Here is a tiny trained network, its code and every weight. The questions are about switching its units off for an input and a class, where a switched-off unit gives its printed mean instead of its output.

import numpy as np


def w(rows, s, z=0):
    codes = np.array(rows[::2]) - 128.0
    scale = np.full(codes.shape[1], s)
    scale[-1] = z or s
    return codes * scale


def f(y):
    return np.maximum(y, 0)


def log_softmax(a):
    a = a - a.max(-1, keepdims=True)
    return a - np.log(np.exp(a).sum(-1, keepdims=True))


def net(x, mask):
    res = np.array(x, float).reshape(1, 2) / 4 @ E
    y = f(res @ A[0][:, :-1].T + A[0][:, -1])
    res = res + np.where(mask, y, B[0][:, -1]) @ B[0][:, :-1]
    return log_softmax(res[-1] @ U[:, :-1].T + U[:, -1])


A, B = {}, {}
E = w([
[50,244,71,245,207,66,107,124],'x0',
[88,69,148,171,168,68,186,240],'x1',
],0.012)
A[0] = w([
[186,157,106,109,129,109,42,51,46],'n0',
[78,87,133,110,189,89,153,203,61],'n1',
[206,60,184,55,96,172,108,180,102],'n2',
[125,124,76,216,162,58,11,120,180],'n3',
[128,114,145,134,196,170,209,161,193],'n4',
[110,78,191,94,124,112,178,127,92],'n5',
[72,204,71,209,155,107,71,101,113],'n6',
[149,180,114,92,133,183,87,77,130],'n7',
[105,109,104,119,113,42,84,201,123],'n8',
[44,205,152,213,177,152,132,102,85],'n9',
[134,153,117,109,100,132,153,145,244],'n10',
[185,109,127,60,115,150,158,155,79],'n11',
[157,123,101,100,169,99,130,188,220],'n12',
[166,189,108,125,75,139,106,124,79],'n13',
[75,197,161,114,196,64,124,135,74],'n14',
[74,40,183,138,166,80,183,188,81],'n15',
[125,190,104,104,100,183,58,1,103],'n16',
],0.0091,0.011)
B[0] = w([
[83,72,70,209,104,100,79,182,174],'n0',
[51,74,115,233,135,92,47,237,178],'n1',
[210,110,89,168,99,91,171,108,241],'n2',
[166,145,142,80,110,90,154,91,241],'n3',
[78,183,197,106,81,106,100,89,196],'n4',
[166,100,133,230,133,135,148,137,170],'n5',
[214,115,134,141,135,121,143,137,249],'n6',
[103,128,151,143,68,108,48,116,201],'n7',
[116,150,146,168,76,133,130,133,172],'n8',
[176,80,132,156,154,73,167,103,219],'n9',
[140,206,194,12,88,168,133,70,219],'n10',
[153,54,54,194,149,92,185,145,181],'n11',
[91,168,217,53,99,138,103,65,203],'n12',
[100,87,81,173,141,107,77,179,153],'n13',
[146,71,80,155,141,68,160,104,181],'n14',
[95,116,162,194,110,101,58,150,204],'n15',
[95,141,139,168,120,108,36,146,238],'n16',
],0.011,0.014)
U = w([
[216,83,126,171,117,62,160,126,129],'0',
[36,115,159,188,101,90,5,163,71],'1',
[116,206,208,32,95,133,97,77,254],'2',
[141,88,113,168,185,136,139,152,94],'3',
[95,147,108,126,117,138,129,180,94],'4',
[80,143,80,112,157,160,162,120,86],'5',
],0.012,0.0077)

Each question gives the input, the list of numbers given to net, and the class t.
The units are the neurons (one row each of A and B). Each row of codes is followed by its name. A weight is (code - 128) times the scale printed after its matrix; where a second scale follows, it is the last column's (A, B and U).
mask holds one flag per neuron, in row order. A switched-off neuron (its flag False) gives its mean, the last column of its row in B, instead of its output. The means were averaged over made-up inputs and are rounded, as every weight is.
A unit's drop is (log p(t) with every unit on - log p(t) with that unit switched off) / (log p(t) with every unit on - log p(t) with every unit switched off).
The circuit of an input: a set's keep is (log p(t) with only the set's units on - log p(t) with every unit switched off) / (log p(t) with every unit on - log p(t) with every unit switched off). Starting from the 12 units with the biggest drops (on a tie, the unit counted first), units are removed one at a time, each time the one whose removal leaves the highest keep (on an exact tie, the one counted first), for as long as the keep stays at least 0.8.
circuit, biggest first: the units of the circuit, biggest drop first
unit that matters most: the unit with the biggest drop
top k neurons: the k neurons with the biggest drops, biggest first
drop of u: that unit's drop, to one decimal
input [-4,-5], class 1: circuit, biggest first : [n16]
input [-3,-3], class 2: top 3 neurons : [n9 n1 n6]
input [7,6], class 0: top 2 neurons : [n9 n6]
input [0,-3], class 2: top 2 neurons : [n1 n15]
input [-3,1], class 2: top 2 neurons : [n9 n6]
input [2,-3], class 2: top 2 neurons : [n1 n15]
input [3,1], class 2: top 2 neurons : [n2 n11]
input [-6,7], class 1: top 2 neurons : [n15 n1]
input [-8,-7], class 0: top 2 neurons : [n2 n11]
input [-6,-7], class 1: top 2 neurons : [n16 n7]
input [8,-7], class 0: top 2 neurons : [n6 n9]
input [4,-1], class 0: top 3 neurons : [n9 n6 n4]
input [3,-2], class 2: top 2 neurons : [n2 n11]
input [3,2], class 2: unit that matters most : n2
input [5,-4], class 0: drop of n6 : 0.2
input [7,-5], class 0: drop of n6 : 0.1
input [-4,-6], class 1: drop of n16 : 0.2
input [-3,4], class 1: drop of n15 : 0.4
